B:
0: [ -40  -74 -196 -134   -3 -153  112   29  -37  -19 -202   99  104  -59
 -284  -38   10  -54  108  -59  -73  -63   66  -17   17 -112   84   61]
1: [-101  199   96   94  281   71 -210  315  254  244   12  112  -68   94
 -123  467  -31  332 -142  -68 -117 -326   99  175 -600  175  192  -77]
2: [-126  -32  199  367  154  194  -87  155  228  216  235 -237 -300  348
  249  282 -148  360 -200  -53    3 -519   96   46 -622   69  -31  -82]
3: [ -51   18 -124 -226  108 -145   29  159  103   23 -228  204  121  -36
 -381  133   33   66   65 -100  -99  -52  144   87 -202  -23  168   65]
4: [ -20  185   90  413  113  127 -210 -104 -123   68  166   32 -169  -13
  247  130  -71   67  -85   74  -82  -68  126 -117 -194   90  -78 -109]
5: [  29  157   91  171  183  141 -303   53   38    1   56  215  -92 -116
   28  215   16   26 -154  -30  -66   29   71 -115 -290  171  -66  -40]
6: [ -52 -290 -107 -130   39  -11   79   68  165  -74  -31  -84  -31  127
  -85   -6  -12   83  -45 -182   -1 -165   -4 -119 -254 -148  -91   44]
7: [ -67  -98  -78  -11   55   30  -27  -74    0 -191   -1  -81  -55  -17
  133    3  -43  -85  -26  -59  -86  149   44 -137  -54  -60 -161  -90]
8: [ -95  152 -163   59 -310 -223  356 -331 -434 -282 -424   20  121 -195
 -116 -358 -133 -554  316  194 -119  358  393   72  708  -24    2    1]
9: [ -17 -204   84   58   93   93  -25   17  209  -41  107  -37 -131  220
   56   79  -54  232 -137 -200   35 -213  172 -147 -505  -57 -143   61]
10: [  32  144 -125  -42  -10   10 -179  -82 -246 -298 -222  226   32 -428
  -62  -84   53 -548   25   97 -112  493  -40 -135  424  145 -123  -69]
11: [ -40 -226 -242 -313  102 -174   84   65   78  -74 -121   66  104   19
 -250  -11   49   90  106 -159  -87    1   46  -69 -173 -232   39   72]
12: [  52    4   32  324  250  239 -473 -105 -141 -105  398  -37 -296 -138
  537   92   24  -69 -180   63  -80  223 -169 -339 -172   26 -309 -167]
13: [  62   43 -132 -124 -130 -168  129 -271 -249 -315 -316  308  175 -238
 -261 -264   10 -350  184  -14  -63  415  369 -130  312  -40  -67  134]
14: [-174   77 -103 -246  183 -177   44   68   43 -151 -139  -40   34   64
   -9  160  -66   48  160   -3 -229  292  325  220 -156  -79  113  -95]
15: [ -50   38 -135  217   40   32 -134   15 -188   72   36  -53 -105 -152
   88   11   -6 -181    3  126  -90  -90 -216  -91  147   -3  -21 -108]
16: [  -8 -182 -200 -197  -39  -24   59 -183   11 -333 -156   56  128 -144
  -70 -120   15 -161   -4 -181  -83  273   22 -309   84 -141 -238  -40]
17: [ -34  152   15  201  -70   93  -43 -205 -141 -226 -111   57  -22 -179
  118  -32  -80 -279  -47   33  -96  237  164 -151  175  123 -184 -119]
18: [ -22  233  -68  145   84  -76  -58 -208 -205  -53  -35  167   50 -113
   41   48  -40   20  114   62 -185  216  317  -59  -18  -28   24  -71]
19: [  -8  -92 -211   21   28   37 -107  -31  -61  -58  -32   37   29 -201
  -42    0   41 -136  -59  -60  -79  -24 -267 -270   83  -71 -124  -95]
20: [  53 -209 -106  138   -3  172  -93   37  190  102   29   95   30  -56
 -185   84   44  152 -254 -258   60 -489 -305 -416 -306  -36 -163   -1]
21: [ -47   -7  236  -48  112  118 -148  271  181 -168 -104   51 -237   59
  -17  127  -46 -220 -135  -14   45  101  235  188 -267  282  -57   88]
22: [   4  136  -56  120  -22  -59   20 -185 -162  -71 -115  185   60 -105
  -91  -47  -38  -62   72   13  -94  100  274  -95   37   -4  -17   13]
23: [-142 -150   22   39  -11   99  113   84  270  -36  -64 -197  -60  199
   -2  139 -123  134 -145 -179  -16 -309   50  -41 -324    2  -99  -80]
24: [   8  119  170  275  179  262 -312  118  203   88  116  141 -140  -10
   50  321  -19  168 -300 -117  -13 -237    1 -146 -500  228 -103  -75]
25: [  52 -192 -111 -351   12  -92   80  110  245 -112 -304  340  203  -51
 -568   15   80   58  -40 -310   27  -94  141 -137 -288  -38   11  203]
26: [ -55   97  -60  -25  -88  -72   84  -31 -113 -156 -289  113   51 -147
 -190  -70  -48 -314   86   45  -78  154  197   52  227   86    9   18]
27: [ -70    6    2  -95   14    1   33  -60   57 -274 -164   37    8  -24
  -17   17  -64 -149  -14  -78  -84  255  266  -22  -49   56 -115  -40]
28: [ -33 -272 -191 -212  -40  -89  137   36   62 -129 -173    5   58   -3
 -233 -112   21 -103   35 -146   -3  -64  -22 -125  -14 -150  -61   86]
29: [ -12 -222 -139   -9  -69  -65  167 -252  -45 -178  -31  -27   48   68
   -5 -174  -50   42   59 -150  -30   15  194 -268  -66 -240 -175   44]
30: [ -39   40 -231 -125 -215 -337  403 -289 -283 -159 -405  183  255  -76
 -381 -296  -63 -188  347   17 -110  173  482   27  348 -194  115  142]
31: [ -36   17 -143 -266  -19 -207  130   22  -56 -169 -346  216  143 -124
 -368  -69   17 -210  170  -22  -92  215  275   91  111  -24  104  112]
32: [ -80 -161   35   53  158  181 -181  186  215  -46  124 -170 -211   83
  183  185  -32   26 -208 -100  -22 -140 -165  -93 -337   50 -161 -112]
33: [-165 -210   30 -229   51  194 -116  497  337 -184 -211 -234 -212  -34
  -57  180  -27 -431 -240  -61   32  -67 -358  154  -27  265 -108 -101]
34: [ 159 -156 -216 -171   86 -124  -46 -135   -7  -36  -67  432  213 -139
 -398  -76  143  182   36 -248  -23  -10  111 -377 -255 -223  -40  204]
35: [ -69 -235   63  -82  113  -86  138   70  213    0   44  -58 -107  379
  -62   44  -75  341   27 -173   11 -221  406   54 -583 -163   23  171]
36: [-121  143   17  155  -15  -45  110 -104  -83  -51 -105  -50  -42   75
   63   34 -142  -12   85   54 -118   22  356  100  -34   17   25  -68]
37: [   7   91 -116  148 -360  -85  250 -548 -491 -500 -326   73   87 -301
   68 -484 -112 -693  203  138  -68  596  373 -220  784   -9 -277  -15]
38: [-178 -146   25  -29  249   26 -121  350  178   84  142 -293 -301  247
  191  231  -59   94  -49   36  -64 -185  -50  232 -395  -13   62  -68]
39: [-124   59  -62 -176   35 -116  108  -58  -13 -271 -218   -1   41  -15
  -21   14  -78 -154  120  -13 -156  350  360  110   34   -4  -16  -55]
40: [ -48   17  -93  345  171   21 -124 -202 -155  119  313 -117 -127   93
  345   88  -64  304   16   23 -148 -130   54 -216 -270 -212  -77 -145]
41: [ -92  121   15   40  -59  -39   82   47  -48  -89 -253   40  -25  -45
 -129   10  -93 -234   50   57  -60   37  228  152   94  137   54    1]
42: [  33  142   23   86  100   53 -184  -67  -54 -111  -41  235   -6 -160
  -23   86    9  -72  -54  -21  -85  177  182 -126 -117  105  -80  -14]
43: [-157   62   38  186  -76   38  120  -83  -58 -137  -94 -207 -121   74
  188   -3 -171 -169    8   68  -82   31  219   74   80   66  -85 -131]
44: [-158  -48  -64 -101  130  -26  -22  367  170  113 -122 -114  -99   77
 -154  218  -33  -17  -27    5  -68 -265 -115  233 -189   62  153  -45]
45: [  17  -35  -83   -6  -90  -63  102 -348 -194 -350 -126  108   64 -105
   41 -228  -49 -221  104  -45  -76  399  346 -227  175 -102 -211   26]
46: [ -82 -138   25  152  -12   43  201  -76  270  115   12  -52   36  326
 -112  135 -127  503 -104 -289    0 -544  274 -149 -598 -129  -42   19]
47: [  58    8  -58  181   18   -8  -19 -352 -166 -141   74  142   29  -46
  109 -101  -28   66   36  -71  -80  160  287 -319 -100 -139 -180    7]
48: [-105   16  -69 -135  181   34 -186  360  162   28 -117   14  -72  -95
 -138  259   28 -111  -87  -11  -94  -63 -189  128 -154  136   89  -81]
49: [ -58   27 -269  -55   17 -184   55  -60 -229  -26 -143   60   90 -160
 -131  -70   12 -142  193   68 -158  105   10  -29  220 -158   86  -32]
50: [ -34  126  -40 -103   87  -94  -24   48   -6  -63 -190  223   68  -87
 -232   93   -1  -45   61  -21 -105  119  260   76 -110   53   99   38]
51: [ -25   45  -12 -173   95  -64   -4  -63   71 -229 -154  197   80  -34
 -126   65  -19    4   28 -126 -111  287  374  -25 -209    8  -42   23]
52: [  -5  154   -7   43  139  -31 -132 -130 -117 -152  -12  176   -9 -100
   63   60  -16  -35   48   12 -145  318  307  -64 -103   18  -47  -35]
53: [  50 -107  -39  225  275  233 -522  122  -89   -6  369  -60 -333 -184
  399  112   92 -166 -212   76  -35   63 -455 -285 -124   31 -238 -130]
54: [ -54 -248  -12  197 -212   -5  325 -265    4  -92  -49 -161  -37  237
   28 -214 -158   78   14 -145   56 -284  281 -212 -103 -185 -193   74]
55: [ -78  -81  -99   65  103  102 -123  218  155  123   -6  -65  -66  -25
  -70  202    1   47 -156  -87  -45 -349 -304  -91 -210   31  -15 -108]
56: [ -84   38 -259 -323  111 -262  102  104    2   -7 -276  185  203  -84
 -395   90   40   43  196  -58 -184   68  153  124  -53 -135  231   31]
57: [  44   67   -3   85  -26   31  -73 -107  -75 -139 -128  224   19 -163
 -118  -33   -1 -171  -43  -39  -26  104  163 -163   15   87 -104   42]
58: [-121  -71 -301  228 -166 -101  223 -251 -323   -7  -52 -255   13  -62
  130 -212  -99 -182  175  112 -124 -110 -114 -163  414 -241  -63 -149]
59: [ -91 -123  -25 -295   -1   67  -49  359  217 -219 -334    7  -62 -137
 -260   72   16 -444 -128  -68   19   71 -161  125   73  228  -43   10]
60: [ -62  -63 -250 -258   80 -165   10   88  -44  -96 -189   85  102 -141
 -224    9   47 -132  124  -27 -137  141  -22   11   73 -108   71   -6]
61: [ -98  143  -25  386  -54   84  -21   17  -99  169  -42  -84  -95  -53
   37   96 -105  -80  -65   97  -59 -347  -97  -15   61  111   18 -139]
62: [ -23 -133 -250 -213   -7 -145  104   -1    9  -66 -219  144  167  -93
 -333  -46   47  -21   83 -135  -77  -34   11 -125   -5 -158   29   59]
63: [  16 -151  -28  155  292  246 -418  236  211  150  304  -26 -205  -23
  152  296   72  207 -307 -136  -17 -336 -430 -285 -508   22 -146 -114]
64: [ -95  -53 -104  156   64  143 -139  -19  -24  -93   82 -190 -121  -91
  267   76  -44 -135 -117    0 -107   16 -239 -192   27   -2 -196 -230]
65: [ -13  -63 -235  -62  -37 -105    1  -83 -249 -172 -146   37   18 -234
  -56 -185   27 -380  132   76  -87  238  -68 -115  366  -94  -60   -6]
66: [ 119    4 -118  116   57   59 -178 -129  -49    5    5  326   94 -214
 -173   23   87   56 -101 -149  -31  -70  -49 -393 -156  -29 -119   36]
67: [ -66   11  -55   37   47   25  -92 -136 -173 -299   -5  -88 -116 -121
  278  -74  -53 -321   34   84 -126  425   94  -84  193    2 -192 -119]
68: [-115 -166 -140 -169   30  -22   35   85   49 -203 -123 -145  -52  -26
   16   -8  -31 -216   11  -42  -81  123  -67   -8   53  -52  -94  -74]
69: [   0 -219  -91  167  -58  182  -43 -130   61 -112   63 -104  -59  -45
  124  -41  -33  -54 -201 -167   17 -167 -216 -413  -69  -59 -315 -101]
70: [  -7   64  -16  172    0   31  -61   -6  -76   24  -62   93  -59  -81
  -66   22  -29 -104  -33   30  -38 -101   52  -61  -16   75  -12    8]
71: [ -24  251   75  389  361  199 -479  -12  -52  110  361   30 -222  -64
  431  356  -12  211 -168   72 -184   48  -26 -140 -414   93  -82 -244]

[ -22  307   89 -138 -140 -138  -55 -300  -32   44  -24   73   53   18
 -287  214  -63  152 -136   29 -134  -83  246  198 -134   45] -> 55
[ 103  154  113 -173 -323  -95   24  112   24  130  -16   37  262  249
  -32  -30   65  -93 -300  131  147  107  142 -103  -72 -131] -> 8
[-248 -173  -81 -120  228  -69  -18 -528  -32  -11  -48 -126 -331 -231
 -275  -59 -141  -55  -61  221   30 -169  248  166   64   -9] -> 40
[  47  -99   -9  196 -130   62   99  481   19    1   40  132  -62   71
  222  -70  154  -29 -143   68  -12  100  -12 -175    9 -198] -> 50
[  19  231  102 -299 -128 -259   66 -280   40   90 -221   79   27  -12
 -249  149    0  166 -290  -51   90 -119  354   86 -137 -162] -> 15
[ 193  124  106  -76 -274  -81  143  172   61   95  -90   92   88  194
  -17  -77   61    3 -337  -24  237   71   88  -94  -83  -68] -> 70
[  21  -26  -19  -82  -66  -66  -20  250   90  157  184 -106  380  -65
  108    1  238  -43  -55  105  -59  118   36   20  -54 -243] -> 42
[ 227   -9    4  111 -159   18  144  460  128  112  133  -15  237   49
  144 -155  222   46 -144  -68  118  180 -131  -34  -51  -75] -> 13
[  -4  188   87    8 -358   99 -115  286 -100   80  308  -29  531  296
   31  -17  196 -125   51  290 -198  285  -38  -69   67 -112] -> 21
[ -92  -10   67   27 -214  104  -40 -263 -143  -33   28    9 -161  303
 -238 -198 -185 -245 -159  389  123   54   85  -57  141  192] -> 2
[ 156 -116   18   59 -136   -4  157  313   93   83   -8   33    9   83
  112 -194  120  -57 -251   29  232   91  -15 -128  -14 -116] -> 22
[  19   -8   -1 -111 -100  -72    9  239   79  140  126  -80  328  -24
  101  -10  217  -37 -107   88   -7  113   72  -22  -42 -266] -> 5
[  43   -2    1  272 -129   40    6  373    5    6   59  216 -143   38
  148  122   48   43 -141   51 -163   -6   34  -53 -115  -82] -> 3
[-224   59  -41  -55   94   20  -96 -363 -102   -4  224 -181  131 -153
 -288    1   54   56  216  218 -267   30   84  267  122   26] -> 7
[ 384  187   97  104 -202  -33  286  -39  121   49  -77   52  -73  114
 -267 -215  -27  265 -288 -268  363   38 -111  173  -94  348] -> 20
[-105 -213 -106  286   57  218   53  357  -48  -65  273  -79  -22  -63
  146 -221  191  -68  164  191 -156  185 -163  -34  202  -75] -> 51
[ -54   49   43   95 -125  -66   43  127  -54   21  -52  198   13  -35
  -35  176  158  199    6   21 -211  -35  170  -27  -27 -270] -> 48
[  -7 -279   16  195 -131  152  207  221  -70  -61  -91   93 -290  207
   52 -365   34 -162 -151  209  268  106  -21 -280  228  -88] -> 36
[ -31   60  -28  101   41  128   13 -318  -52  -68  197 -151 -126  -13
 -316 -191 -114   17   31  131  -28   55  -73  277  100  375] -> 29
[ 192   67   86  185 -247  215  136 -259  -80  -50   91  -58 -208  380
 -364 -469 -231 -119 -199  169  366  157 -196   89  161  594] -> 54
[ 118  107   47  -30  -29   -6  177 -416   14   24   65 -164   86  -32
 -463 -267   17  238   46  -68  186   60  -67  301   99  284] -> 69
[  -4   25    5  274  -36  131   35 -227  -97  -65  141   23 -181   11
 -307  -99  -73  148  105   94 -100   -2  -83  220   74  305] -> 6
[  98   37   40  -65 -176   13  111  216   44   59   76  -63  199  143
   35 -201  137  -84 -176   79  154  188  -16  -77   45  -72] -> 24
[ 141   83   83    1 -291  -50   47  305   37  123   51   88  268  168
   56   -1  154    0 -182   70   56  111   50  -97  -73 -164] -> 26
[  14  476  137  -51 -347  -17  -71   79  -99   23  186   78  472  186
 -162  204  182  199   86   46 -355  169   81  126  -30  -42] -> 59
[ -39 -154   50   91 -166  147  203  -28 -132  -68  -54    5 -142  243
 -161 -409   46 -102  -33  231  245  144  -15 -187  304  -12] -> 43
[ -69   54   28 -321  -98 -137  -68 -124   37  144   43 -130  245   42
  -69   -8   35 -182 -232  224   82   42  228    7  -46 -183] -> 4
[ -24   31   12    6    0 -126   99  -35   21   -6 -165  166 -261 -115
  -68  120    3  153 -188  -43  -20 -136  231   37  -89 -149] -> 49
[  12  217  141  134 -299   59  120  -66 -189  -33   40  150  244  172
 -333  -24  215  343  273   29 -187  125   -1   44  190  -47] -> 33
[-209  350   52  -80 -153  103 -278 -475 -199  -43  330 -136  161  199
 -385   66 -189 -148   70  403 -327  101   98  287   59  343] -> 23
[ -30 -198  -55  405   18   57   88  377  -12  -55  -61  298 -425 -118
  176  116   62  130  -73    5 -178 -112   55  -88  -62 -175] -> 56
